Below are the code and all the weights of a small trained network. Each question names an input and a target symbol and asks about switching units off, where a switched-off unit gives its printed mean instead of its output.

import numpy as np


def w(rows, s, z=0):
    codes = np.array(rows[::2]) - 128.0
    scale = np.full(codes.shape[1], s)
    scale[-1] = z or s
    return codes * scale


def f(y):
    return np.maximum(y, 0)


def softmax(a):
    e = np.exp(a - a.max(-1, keepdims=True))
    return e / e.sum(-1, keepdims=True)


def log_softmax(a):
    a = a - a.max(-1, keepdims=True)
    return a - np.log(np.exp(a).sum(-1, keepdims=True))


def net(x, mask):
    ids = ['ΞΨεηλπ'.index(c) for c in x.split()]
    T = len(ids)
    res = E[ids] + P[:T]
    r = res
    for j in range(2):
        rows = slice(3 * j, 3 * j + 3)
        q, k, v = (r @ M[0][rows].T for M in (Q, K, V))
        z = softmax(np.where(np.tri(T) > 0, q @ k.T / 3**0.5, -1e9)) @ v
        o = O[0][rows]
        res = res + np.where(mask[j], z, o[:, -1]) @ o[:, :-1]
    y = f(res @ A[0][:, :-1].T + A[0][:, -1])
    res = res + np.where(mask[2:18], y, B[0][:, -1]) @ B[0][:, :-1]
    return log_softmax(res[-1] @ U[:, :-1].T + U[:, -1])


Q, K, V, O, A, B = {}, {}, {}, {}, {}, {}
E = w([
[175,91,244,91,58,93,134,41,136,4,165,106],'Ξ',
[144,14,87,174,105,150,163,197,174,104,132,171],'Ψ',
[118,75,188,114,203,140,63,74,154,116,210,117],'ε',
[40,147,113,14,122,182,78,104,87,239,102,160],'η',
[67,125,147,247,226,73,110,149,113,167,128,122],'λ',
[120,165,146,169,118,194,83,110,130,50,82,166],'π',
],0.018)
P = w([
[78,152,162,195,75,73,111,123,232,129,157,247],'0',
[88,61,148,101,125,179,233,74,12,94,98,249],'1',
[72,153,156,189,101,102,110,136,227,105,113,164],'2',
[89,72,121,80,129,130,145,107,49,86,67,177],'3',
[91,137,158,192,133,141,102,152,193,124,122,137],'4',
[134,90,112,74,104,102,89,125,56,113,85,135],'5',
[107,127,141,194,132,158,107,158,157,161,123,123],'6',
[180,91,106,72,102,98,65,133,54,153,88,109],'7',
[132,127,131,198,135,166,117,164,123,192,138,111],'8',
[209,87,94,73,131,105,58,130,59,163,66,75],'9',
[147,119,125,202,165,195,121,169,108,209,127,79],'10',
],0.012)
Q[0] = w([
[162,159,49,37,124,143,170,164,87,96,173,183],'head 0',
[155,175,107,107,156,104,182,112,34,66,141,143],'head 0',
[159,136,96,122,115,194,152,124,118,92,187,126],'head 0',
[232,188,169,148,90,103,184,167,84,66,70,75],'head 1',
[133,119,133,121,109,149,147,108,13,77,50,171],'head 1',
[81,255,129,126,124,172,97,41,109,175,125,77],'head 1',
],0.0095)
K[0] = w([
[18,146,191,112,116,137,158,118,159,137,180,198],'head 0',
[89,161,99,156,59,140,124,96,127,109,171,233],'head 0',
[105,93,188,183,118,133,136,148,177,111,115,198],'head 0',
[190,144,175,143,75,121,111,149,97,107,84,119],'head 1',
[18,182,202,172,94,159,129,124,120,63,115,179],'head 1',
[147,254,124,107,119,178,65,129,70,137,101,147],'head 1',
],0.009)
V[0] = w([
[154,88,82,116,170,180,111,178,85,130,198,94],'head 0',
[110,81,101,66,96,158,99,83,185,137,248,170],'head 0',
[136,60,151,124,165,55,149,78,137,217,206,99],'head 0',
[154,103,182,140,253,40,106,90,94,31,193,104],'head 1',
[168,75,132,154,96,197,92,157,95,90,24,123],'head 1',
[122,125,157,69,64,181,127,58,197,58,186,188],'head 1',
],0.0058)
O[0] = w([
[90,69,48,116,86,158,149,138,143,152,189,107,63],'head 0',
[141,91,105,132,166,178,109,91,146,87,103,100,111],'head 0',
[40,138,110,124,143,116,114,122,171,146,58,124,215],'head 0',
[56,122,102,160,40,93,115,119,106,131,139,133,227],'head 1',
[135,122,162,133,111,119,137,116,122,160,83,220,147],'head 1',
[77,79,180,144,140,145,126,247,74,162,114,101,254],'head 1',
],0.011,0.0033)
A[0] = w([
[139,173,160,143,130,135,77,82,137,120,132,75,252],'neuron 0',
[179,93,144,64,103,78,148,96,168,63,139,126,174],'neuron 1',
[139,165,166,108,161,132,120,129,180,139,161,127,53],'neuron 2',
[202,122,121,77,117,129,160,133,102,101,90,128,18],'neuron 3',
[174,182,132,119,106,74,123,109,49,158,136,124,103],'neuron 4',
[147,159,122,114,113,164,121,152,201,96,121,188,129],'neuron 5',
[143,245,38,116,118,65,98,135,172,122,157,142,55],'neuron 6',
[142,158,141,66,102,116,96,54,148,107,79,148,136],'neuron 7',
[94,149,77,162,155,118,142,80,120,126,120,136,120],'neuron 8',
[134,190,114,176,117,142,176,86,233,105,178,168,9],'neuron 9',
[67,111,145,85,98,50,118,98,149,95,143,69,69],'neuron 10',
[132,54,146,78,145,149,150,107,100,132,149,49,101],'neuron 11',
[117,157,116,153,142,98,60,112,185,108,175,165,186],'neuron 12',
[141,138,143,175,88,130,94,99,212,39,154,154,181],'neuron 13',
[115,203,131,160,124,132,87,142,176,92,147,130,118],'neuron 14',
[197,109,179,155,191,124,138,46,123,129,130,165,69],'neuron 15',
],0.011,0.0037)
B[0] = w([
[61,51,158,61,71,154,218,90,70,143,139,134,216],'neuron 0',
[1,138,121,57,181,128,164,173,107,149,138,169,148],'neuron 1',
[180,135,101,103,134,140,119,190,168,113,76,48,155],'neuron 2',
[202,124,113,231,106,101,67,102,188,187,104,157,151],'neuron 3',
[175,92,119,137,153,211,75,149,102,88,78,16,166],'neuron 4',
[167,181,156,125,110,174,144,128,125,33,175,101,173],'neuron 5',
[48,139,176,110,44,117,191,54,195,198,88,80,177],'neuron 6',
[87,127,127,21,135,66,161,163,139,116,156,126,168],'neuron 7',
[189,105,113,110,168,198,132,145,139,45,149,107,218],'neuron 8',
[141,147,97,52,202,9,88,187,118,68,224,221,164],'neuron 9',
[172,147,124,178,171,147,63,152,150,125,118,91,254],'neuron 10',
[169,210,129,213,81,101,114,66,131,82,161,198,206],'neuron 11',
[205,189,150,167,163,142,102,104,144,139,106,155,254],'neuron 12',
[169,70,39,161,108,77,177,137,67,149,109,134,215],'neuron 13',
[127,150,164,117,57,220,157,141,61,191,142,81,199],'neuron 14',
[102,84,165,94,86,136,192,103,94,147,155,133,192],'neuron 15',
],0.0077,0.0088)
U = w([
[1,69,107,101,107,96,194,135,69,162,82,140,217],'Ξ',
[210,153,106,126,189,92,70,188,117,80,100,167,220],'Ψ',
[225,124,128,155,105,158,73,109,178,143,41,78,44],'ε',
[115,133,165,91,136,149,166,169,170,120,125,79,82],'η',
[87,179,174,145,104,122,164,180,198,183,129,135,177],'λ',
[153,165,84,120,91,169,161,175,79,128,140,95,6],'π',
],0.0081,0.0022)

Each question gives the input, a string of symbols that net reads in full, and the target symbol t.
The units are the heads (3 rows each of Q, K, V and O) and the neurons (one row each of A and B). Each row of codes is followed by its name. A weight is (code - 128) times the scale printed after its matrix; where a second scale follows, it is the last column's (O, A, B and U).
mask holds one flag per unit, heads first, then neurons. A switched-off unit (its flag False) gives its mean, the last column of its rows in O or B, instead of its output. The means were averaged over made-up inputs and are rounded, as every weight is.
A unit's drop is (log p(t) with every unit on - log p(t) with that unit switched off) / (log p(t) with every unit on - log p(t) with every unit switched off).
The circuit of an input: a set's keep is (log p(t) with only the set's units on - log p(t) with every unit switched off) / (log p(t) with every unit on - log p(t) with every unit switched off). Starting from the 12 units with the biggest drops (on a tie, the unit counted first), units are removed one at a time, each time the one whose removal leaves the highest keep (on an exact tie, the one counted first), for as long as the keep stays at least 0.8.
circuit, biggest first: the units of the circuit, biggest drop first
unit that matters most: the unit with the biggest drop
top k neurons: the k neurons with the biggest drops, biggest first
which heads matter: for each layer, one digit per head in row order, 1 if its drop is at least 0.15 and else 0, layers parted by /
input η Ψ λ π Ψ π π ε η Ξ, target Ξ: top 2 neurons -> neuron 1; neuron 15
input λ π Ξ π λ Ψ η ε, target Ξ: circuit, biggest first -> head 1; neuron 0; neuron 1
input λ π λ ε ε, target ε: unit that matters most -> neuron 10
input λ ε Ξ λ λ λ Ξ, target λ: circuit, biggest first -> head 1; neuron 10; head 0
input λ Ξ π η π ε λ η ε Ψ, target Ξ: circuit, biggest first -> head 1; neuron 12
input π η π λ π λ ε Ξ π, target λ: which heads matter -> 01
input Ξ ε λ Ψ ε ε π, target π: which heads matter -> 00
input λ Ξ λ η λ Ψ, target Ξ: circuit, biggest first -> neuron 12; neuron 10
input π ε Ξ λ ε Ξ, target Ψ: which heads matter -> 01
input ε λ π, target π: which heads matter -> 00
input Ξ λ π Ξ, target Ψ: which heads matter -> 11
input ε λ λ λ λ π, target Ξ: top 2 neurons -> neuron 7; neuron 10
input λ ε Ψ λ, target Ψ: circuit, biggest first -> neuron 0; neuron 6
input λ Ξ λ π, target Ξ: circuit, biggest first -> neuron 12; neuron 10
input Ψ λ ε π π λ Ψ λ λ λ Ψ, target λ: unit that matters most -> head 0
input π λ ε ε ε λ π, target λ: circuit, biggest first -> head 0; neuron 8
input λ Ξ Ψ π λ π λ, target π: circuit, biggest first -> head 0; head 1; neuron 14; neuron 15
input Ψ λ π η Ξ λ ε ε λ, target ε: circuit, biggest first -> head 0; neuron 8; head 1; neuron 12
input λ π η ε, target Ξ: which heads matter -> 10
input λ η Ψ η λ, target η: which heads matter -> 01
input λ Ψ Ψ λ η ε Ψ ε Ξ ε η, target ε: which heads matter -> 11
input λ π λ η η, target η: top neuron -> neuron 2
input η η Ξ π π λ π ε λ η, target ε: top 2 neurons -> neuron 3; neuron 9
